Below are the code and all the weights of a small trained network. Each question names an input and a class and asks about switching units off, where a switched-off unit gives its printed mean instead of its output.

import numpy as np


def w(rows, s, z=0):
    codes = np.array(rows[::2]) - 128.0
    scale = np.full(codes.shape[1], s)
    scale[-1] = z or s
    return codes * scale


def norm(h):
    return h / np.sqrt((h * h).mean(-1, keepdims=True) + 1e-5)


def f(y):
    return y / 2 * (1 + np.tanh(0.7978845608 * (y + 0.044715 * y**3)))


def log_softmax(a):
    a = a - a.max(-1, keepdims=True)
    return a - np.log(np.exp(a).sum(-1, keepdims=True))


def net(x, mask):
    res = np.array(x, float).reshape(1, 2) / 4 @ E
    u = 0
    for l in range(2):
        y = f(norm(res) @ A[l][:, :-1].T + A[l][:, -1])
        res = res + np.where(mask[u : u + 8], y, B[l][:, -1]) @ B[l][:, :-1]
        u += 8
    return log_softmax(norm(res)[-1] @ U[:, :-1].T + U[:, -1])


A, B = {}, {}
E = w([
[166,56,81,178],'x0',
[183,255,61,77],'x1',
],0.0076)
A[0] = w([
[137,156,99,176,140],'0.n0',
[155,66,145,193,19],'0.n1',
[251,25,124,191,151],'0.n2',
[139,207,103,118,196],'0.n3',
[153,88,157,163,254],'0.n4',
[95,79,105,109,131],'0.n5',
[80,152,152,134,204],'0.n6',
[105,121,99,173,119],'0.n7',
],0.012,0.0016)
B[0] = w([
[77,166,167,155,146],'0.n0',
[8,110,75,81,197],'0.n1',
[84,148,92,52,255],'0.n2',
[112,77,222,80,230],'0.n3',
[132,160,42,222,183],'0.n4',
[152,68,2,130,150],'0.n5',
[226,172,125,159,160],'0.n6',
[76,143,99,156,138],'0.n7',
],0.0072,0.0073)
A[1] = w([
[18,122,65,86,204],'1.n0',
[164,243,166,1,214],'1.n1',
[31,129,61,163,127],'1.n2',
[117,161,94,57,158],'1.n3',
[142,99,58,92,150],'1.n4',
[114,32,157,208,84],'1.n5',
[186,123,162,129,86],'1.n6',
[16,108,146,177,253],'1.n7',
],0.0098,0.0035)
B[1] = w([
[153,130,188,106,202],'1.n0',
[166,55,177,108,249],'1.n1',
[130,129,171,109,183],'1.n2',
[153,84,166,253,168],'1.n3',
[130,114,170,154,151],'1.n4',
[146,192,150,147,146],'1.n5',
[66,77,108,100,132],'1.n6',
[173,175,61,134,184],'1.n7',
],0.0084,0.013)
U = w([
[6,83,74,96,85],'0',
[160,208,139,207,6],'1',
[179,61,254,93,231],'2',
],0.017,0.0022)

Each question gives the input, the list of numbers given to net, and the class t.
The units are the neurons (one row each of A and B). Each row of codes is followed by its name. A weight is (code - 128) times the scale printed after its matrix; where a second scale follows, it is the last column's (A, B and U).
mask holds one flag per neuron, layer by layer. A switched-off neuron (its flag False) gives its mean, the last column of its row in B, instead of its output. The means were averaged over made-up inputs and are rounded, as every weight is.
A unit's drop is (log p(t) with every unit on - log p(t) with that unit switched off) / (log p(t) with every unit on - log p(t) with every unit switched off).
The circuit of an input: a set's keep is (log p(t) with only the set's units on - log p(t) with every unit switched off) / (log p(t) with every unit on - log p(t) with every unit switched off). Starting from the 12 units with the biggest drops (on a tie, the unit counted first), units are removed one at a time, each time the one whose removal leaves the highest keep (on an exact tie, the one counted first), for as long as the keep stays at least 0.8.
units of the circuit, in order: the units of the circuit, biggest drop first
k most important neurons: the k neurons with the biggest drops, biggest first
top k neurons in layer l: the k neurons of layer l with the biggest drops, biggest first
drop when u is switched off: that unit's drop, to one decimal
input [0,-6], class 0: units of the circuit, in order	0.n1; 1.n1
input [-2,-7], class 1: 4 most important neurons	1.n1; 1.n5; 1.n7; 0.n4
input [-2,-8], class 1: most important neuron	1.n1
input [0,-1], class 0: 2 most important neurons	0.n1; 1.n1
input [-6,-5], class 1: 2 most important neurons	0.n2; 1.n1
input [-4,-8], class 1: 2 most important neurons	1.n1; 1.n7
input [-1,-3], class 1: 4 most important neurons	1.n1; 1.n7; 0.n4; 0.n3
input [-8,-6], class 1: top 2 neurons in layer 0	0.n2; 0.n3
input [0,-7], class 0: 2 most important neurons	0.n1; 1.n1
input [1,-6], class 0: 2 most important neurons	1.n1; 0.n1
input [-4,-7], class 1: drop when 1.n1 is switched off	0.3
input [0,-8], class 0: drop when 0.n1 is switched off	0.6
